Look-ups in named tables: a row name and a column name give one cell, copied from the table.

nataba:
columns: mav, betos, debizog, seb, buv, bom, dunupa, mimubi, tulin
dimu: [16.71, 98.80, 98.62, 98.93, 98.86, 16.60, 16.77, 99.06, 17.80]
rol: [43.29, 72.22, 72.07, 72.32, 72.26, 43.21, 43.34, 72.44, 44.07]
pakuvid: [88.36, 27.24, 27.35, 27.17, 27.21, 88.43, 88.32, 27.09, 87.67]
fusuk: [67.28, 48.27, 48.23, 48.28, 48.27, 67.27, 67.30, 48.32, 67.38]
mub: [16.50, 99.01, 98.82, 99.14, 99.07, 16.38, 16.56, 99.27, 17.60]

dimu, betos -> 98.80
mub, dunupa -> 16.56
mub, tulin -> 17.60
rol, mimubi -> 72.44
fusuk, dunupa -> 67.30
dimu, tulin -> 17.80
fusuk, debizog -> 48.23
pakuvid, bom -> 88.43
mub, bom -> 16.38
pakuvid, debizog -> 27.35
rol, mav -> 43.29

kupanar =
	nolelog	leg	gon
dib	127	169	137
gak	173	145	29
rerik	119	160	11
zur	117	159	147
melif	184	107	21
kof	111	102	79
bebeza	148	167	32
lon	141	127	51
ziv	82	158	63
vun	208	151	65
fuf	121	89	87
vesuga	119	186	15

nolelog of lon = 141
gon of rerik = 11
leg of bebeza = 167
nolelog of vun = 208
gon of dib = 137
gon of vesuga = 15
nolelog of ziv = 82
gon of kof = 79
gon of bebeza = 32
gon of zur = 147

butame:
cols = fazisof, vavap, bog, kiba
sanuvo: [66, 95, 65, 160]
koruke: [162, 108, 79, 172]
fizut: [39, 99, 117, 77]
dadid: [199, 108, 100, 137]
dofos: [69, 93, 66, 165]
fogomu: [51, 98, 71, 151]
rova: [39, 85, 62, 175]
tora: [72, 79, 65, 198]
simagan: [175, 102, 77, 194]
lis: [145, 116, 139, 48]
loku: [45, 104, 145, 14]
fep: [165, 121, 140, 46]

loku, vavap -> 104
fizut, fazisof -> 39
dofos, fazisof -> 69
fogomu, fazisof -> 51
dadid, fazisof -> 199
sanuvo, kiba -> 160
lis, bog -> 139
dadid, vavap -> 108
simagan, bog -> 77
rova, kiba -> 175
sanuvo, vavap -> 95
fogomu, vavap -> 98
fep, vavap -> 121
koruke, fazisof -> 162

vuv
columns: zanu, raza, motudo, nuzodel, gebugu, fen, rusi, moziten
biruri: [100, 119, 136, 104, 86, 103, 94, 128]
ribo: [126, 101, 129, 93, 138, 123, 129, 129]
nuba: [86, 92, 116, 113, 35, 108, 87, 93]
fam: [117, 100, 28, 142, 131, 119, 130, 69]
bagenim: [100, 48, 78, 130, 67, 119, 112, 35]
kot: [123, 107, 86, 120, 145, 119, 130, 98]
tiled: [137, 144, 104, 109, 197, 117, 134, 139]
renuf: [78, 110, 69, 149, 51, 89, 79, 71]
pagamu: [97, 77, 100, 118, 62, 115, 105, 78]
mekofod: [90, 101, 141, 105, 50, 105, 83, 109]
pokupe: [165, 90, 100, 107, 212, 154, 187, 105]

pagamu, motudo => 100
fam, raza => 100
tiled, zanu => 137
tiled, moziten => 139
biruri, moziten => 128
fam, gebugu => 131
renuf, gebugu => 51
pagamu, rusi => 105
bagenim, gebugu => 67
ribo, rusi => 129
tiled, motudo => 104

lilam:
|  | benuz | nupuf | zok | tizedo | vize | von | vilogi |
|---|---|---|---|---|---|---|---|
| zod | -1.014 | 2.456 | 3.668 | -5.135 | -5.728 | -2.742 | -6.719 |
| zof | 2.061 | -0.564 | -2.842 | -1.098 | 6.267 | 0.992 | -6.481 |
| fufipip | 0.270 | -2.595 | 0.504 | -6.790 | -6.318 | -7.614 | -2.939 |
| rom | 1.672 | -3.190 | 0.160 | -6.425 | -6.856 | -7.059 | 0.191 |
| ganak | -8.128 | -4.124 | -3.357 | -0.552 | 2.477 | -5.307 | 1.359 |
| zud | 2.896 | -4.192 | 3.678 | 4.651 | -3.794 | 4.007 | -3.340 |
| vir | -8.941 | -5.701 | -4.453 | -1.461 | 1.243 | -4.844 | 0.053 |
| zif | -1.277 | 2.640 | 3.089 | -5.210 | -5.790 | -5.177 | -7.115 |

vir, tizedo => -1.461
zif, vize => -5.790
zod, tizedo => -5.135
zud, zok => 3.678
ganak, nupuf => -4.124
vir, von => -4.844
zud, von => 4.007
vir, vilogi => 0.053
zod, vilogi => -6.719
zif, tizedo => -5.210
zif, vilogi => -7.115
zod, benuz => -1.014
fufipip, vize => -6.318
zud, benuz => 2.896
Row with the largest tizedo: zud

